Below is a small trained network, with its code and all its weights. Each question gives an input and a class and asks what happens when units are switched off, that is, made to give their printed mean instead of their output.

import numpy as np


def w(rows, s, z=0):
    codes = np.array(rows[::2]) - 128.0
    scale = np.full(codes.shape[1], s)
    scale[-1] = z or s
    return codes * scale


def f(y):
    return np.maximum(y, 0)


def log_softmax(a):
    a = a - a.max(-1, keepdims=True)
    return a - np.log(np.exp(a).sum(-1, keepdims=True))


def net(x, mask):
    res = np.array(x, float).reshape(1, 6) / 4 @ E
    y = f(res @ A[0][:, :-1].T + A[0][:, -1])
    res = res + np.where(mask, y, B[0][:, -1]) @ B[0][:, :-1]
    return log_softmax(res[-1] @ U[:, :-1].T + U[:, -1])


A, B = {}, {}
E = w([
[1,170,84],'x0',
[128,128,128],'x1',
[84,14,160],'x2',
[147,88,41],'x3',
[127,127,127],'x4',
[129,128,128],'x5',
],0.008)
A[0] = w([
[103,144,224,149],'neuron 1',
[132,42,193,89],'neuron 2',
[119,36,165,80],'neuron 3',
[136,161,251,68],'neuron 4',
[160,95,161,121],'neuron 5',
[112,95,167,255],'neuron 6',
[192,174,116,162],'neuron 7',
[82,92,146,98],'neuron 8',
[182,83,30,104],'neuron 9',
[220,69,156,90],'neuron 10',
[198,136,165,90],'neuron 11',
],0.012,0.0086)
B[0] = w([
[107,65,103,199],'neuron 1',
[164,170,195,186],'neuron 2',
[147,166,214,177],'neuron 3',
[63,5,205,176],'neuron 4',
[120,150,75,170],'neuron 5',
[212,164,37,254],'neuron 6',
[200,166,170,205],'neuron 7',
[77,171,174,155],'neuron 8',
[79,27,210,183],'neuron 9',
[50,148,31,205],'neuron 10',
[75,184,103,174],'neuron 11',
],0.02,0.0087)
U = w([
[28,238,22,81],'0',
[136,57,103,105],'1',
[201,169,54,253],'2',
[173,251,159,14],'3',
[205,149,34,189],'4',
],0.012,0.0054)

Each question gives the input, the list of numbers given to net, and the class t.
The units are the neurons (one row each of A and B). Each row of codes is followed by its name. A weight is (code - 128) times the scale printed after its matrix; where a second scale follows, it is the last column's (A, B and U).
mask holds one flag per neuron, in row order. A switched-off neuron (its flag False) gives its mean, the last column of its row in B, instead of its output. The means were averaged over made-up inputs and are rounded, as every weight is.
A unit's drop is (log p(t) with every unit on - log p(t) with that unit switched off) / (log p(t) with every unit on - log p(t) with every unit switched off).
The circuit of an input: a set's keep is (log p(t) with only the set's units on - log p(t) with every unit switched off) / (log p(t) with every unit on - log p(t) with every unit switched off). Starting from all 11 units, units are removed one at a time, each time the one whose removal leaves the highest keep (on an exact tie, the one counted first), for as long as the keep stays at least 0.8.
units of the circuit, in order: the units of the circuit, biggest drop first
unit that matters most: the unit with the biggest drop
top k neurons: the k neurons with the biggest drops, biggest first
drop when u is switched off: that unit's drop, to one decimal
input [-5,2,-3,-1,-8,4], class 0: units of the circuit, in order	neuron 11; neuron 10
input [-1,-4,-2,6,-7,-4], class 1: units of the circuit, in order	neuron 9
input [-7,-4,6,-6,-5,-2], class 0: top 3 neurons	neuron 10; neuron 11; neuron 5
input [5,4,6,2,-3,7], class 2: units of the circuit, in order	neuron 10; neuron 6
input [6,7,-4,-6,-7,-1], class 4: top 3 neurons	neuron 10; neuron 11; neuron 9
input [-2,5,8,-5,8,-3], class 3: top 3 neurons	neuron 2; neuron 3; neuron 8
input [-4,-2,-1,-1,-7,0], class 0: units of the circuit, in order	neuron 10; neuron 11
input [-6,7,8,2,5,3], class 3: top 2 neurons	neuron 2; neuron 3
input [-7,6,-5,5,6,5], class 0: top 3 neurons	neuron 10; neuron 11; neuron 6
input [-1,6,-7,6,-6,-2], class 3: units of the circuit, in order	neuron 7; neuron 6
input [4,7,-1,-7,-8,-6], class 1: units of the circuit, in order	neuron 4; neuron 1
input [-4,5,-6,3,8,-2], class 3: top 3 neurons	neuron 7; neuron 6; neuron 1
input [3,5,-2,-7,-3,5], class 1: units of the circuit, in order	neuron 4; neuron 1
input [-2,-5,7,-3,-1,2], class 3: units of the circuit, in order	neuron 2
input [3,-2,6,-1,-5,5], class 3: top 3 neurons	neuron 8; neuron 3; neuron 10
input [-1,-1,-7,-1,-5,6], class 3: top 2 neurons	neuron 6; neuron 7
input [5,-4,-8,-8,-3,-3], class 1: top 2 neurons	neuron 4; neuron 1
input [-6,-5,6,5,-3,6], class 0: top 2 neurons	neuron 10; neuron 7
input [1,-5,5,1,1,3], class 3: units of the circuit, in order	neuron 3; neuron 10
input [-4,-1,-6,0,-4,2], class 3: unit that matters most	neuron 7
input [4,-1,-4,-1,1,5], class 2: top 2 neurons	neuron 10; neuron 11
input [4,-4,8,-7,5,2], class 3: top 3 neurons	neuron 2; neuron 3; neuron 8
input [6,-1,5,8,0,-3], class 1: top 3 neurons	neuron 9; neuron 10; neuron 11
input [0,6,-6,5,-1,-1], class 3: units of the circuit, in order	neuron 6; neuron 7
input [-8,6,-7,-4,3,-5], class 0: drop when neuron 10 is switched off	0.7
input [-6,-2,-4,6,8,6], class 0: drop when neuron 11 is switched off	0.5
